Here is a tiny trained network, its code and every weight. The questions are about switching its units off for an input and a class, where a switched-off unit gives its printed mean instead of its output.

import numpy as np


def w(rows, s, z=0):
    codes = np.array(rows[::2]) - 128.0
    scale = np.full(codes.shape[1], s)
    scale[-1] = z or s
    return codes * scale


def f(y):
    return y / 2 * (1 + np.tanh(0.7978845608 * (y + 0.044715 * y**3)))


def log_softmax(a):
    a = a - a.max(-1, keepdims=True)
    return a - np.log(np.exp(a).sum(-1, keepdims=True))


def net(x, mask):
    res = np.array(x, float).reshape(1, 5) / 4 @ E
    y = f(res @ A[0][:, :-1].T + A[0][:, -1])
    res = res + np.where(mask, y, B[0][:, -1]) @ B[0][:, :-1]
    return log_softmax(res[-1] @ U[:, :-1].T + U[:, -1])


A, B = {}, {}
E = w([
[106,140,162,109,2,185,79],'x0',
[34,104,95,196,99,89,203],'x1',
[123,120,73,106,115,175,213],'x2',
[148,247,148,182,181,96,79],'x3',
[191,93,176,219,120,173,207],'x4',
],0.0078)
A[0] = w([
[149,109,112,58,103,155,141,112],'neuron 1',
[87,75,150,143,129,110,137,83],'neuron 2',
[51,151,108,141,177,94,83,130],'neuron 3',
[115,119,149,175,156,160,161,159],'neuron 4',
[93,196,137,162,165,177,191,136],'neuron 5',
[2,95,96,110,91,135,133,255],'neuron 6',
[54,153,131,147,127,17,104,129],'neuron 7',
[196,126,158,141,188,106,96,203],'neuron 8',
[96,150,61,66,161,94,98,186],'neuron 9',
[162,97,202,153,170,112,75,222],'neuron 10',
[79,164,147,98,186,85,149,150],'neuron 11',
[203,153,97,139,140,119,178,187],'neuron 12',
[200,202,110,58,174,127,109,178],'neuron 13',
[225,125,134,106,93,179,179,160],'neuron 14',
[178,143,170,196,122,118,76,164],'neuron 15',
],0.01,0.0033)
B[0] = w([
[178,128,93,17,162,109,67,171],'neuron 1',
[91,100,146,156,106,90,106,151],'neuron 2',
[139,124,109,2,177,123,52,201],'neuron 3',
[163,149,110,103,147,136,156,183],'neuron 4',
[164,162,92,206,94,172,170,186],'neuron 5',
[77,128,56,105,7,111,107,247],'neuron 6',
[191,192,84,75,125,192,116,220],'neuron 7',
[94,146,217,171,207,77,147,248],'neuron 8',
[92,8,165,119,122,36,52,214],'neuron 9',
[158,171,250,123,230,129,157,238],'neuron 10',
[108,75,174,48,81,152,84,187],'neuron 11',
[144,218,152,150,129,102,240,197],'neuron 12',
[58,62,205,140,191,72,149,255],'neuron 13',
[240,183,82,80,140,174,151,212],'neuron 14',
[146,138,177,142,243,140,154,227],'neuron 15',
],0.0063,0.0071)
U = w([
[76,139,105,170,104,120,133,118],'0',
[198,203,133,126,160,254,158,249],'1',
[114,122,250,159,209,84,126,89],'2',
[120,82,73,60,143,124,75,83],'3',
],0.0099,0.0011)

Each question gives the input, the list of numbers given to net, and the class t.
The units are the neurons (one row each of A and B). Each row of codes is followed by its name. A weight is (code - 128) times the scale printed after its matrix; where a second scale follows, it is the last column's (A, B and U).
mask holds one flag per neuron, in row order. A switched-off neuron (its flag False) gives its mean, the last column of its row in B, instead of its output. The means were averaged over made-up inputs and are rounded, as every weight is.
A unit's drop is (log p(t) with every unit on - log p(t) with that unit switched off) / (log p(t) with every unit on - log p(t) with every unit switched off).
The circuit of an input: a set's keep is (log p(t) with only the set's units on - log p(t) with every unit switched off) / (log p(t) with every unit on - log p(t) with every unit switched off). Starting from the 12 units with the biggest drops (on a tie, the unit counted first), units are removed one at a time, each time the one whose removal leaves the highest keep (on an exact tie, the one counted first), for as long as the keep stays at least 0.8.
circuit, biggest first: the units of the circuit, biggest drop first
k most important neurons: the k neurons with the biggest drops, biggest first
drop when u is switched off: that unit's drop, to one decimal
input [1,8,-3,2,4], class 1: circuit, biggest first	neuron 9; neuron 13
input [-5,2,6,-8,3], class 1: circuit, biggest first	neuron 14
input [-5,8,-7,6,-4], class 3: 2 most important neurons	neuron 7; neuron 3
input [6,6,-4,8,2], class 1: circuit, biggest first	neuron 7; neuron 13
input [-4,4,0,1,5], class 1: circuit, biggest first	neuron 13; neuron 9
input [-3,7,0,-1,6], class 1: 3 most important neurons	neuron 9; neuron 13; neuron 4
input [6,-6,0,4,-6], class 2: 2 most important neurons	neuron 13; neuron 6
input [-7,1,2,-4,5], class 1: drop when neuron 9 is switched off	0.1
input [6,2,-1,-1,7], class 1: drop when neuron 9 is switched off	0.1
input [2,3,-7,-5,-1], class 0: drop when neuron 5 is switched off	-0.1
input [3,6,3,-4,4], class 0: drop when neuron 6 is switched off	0.2
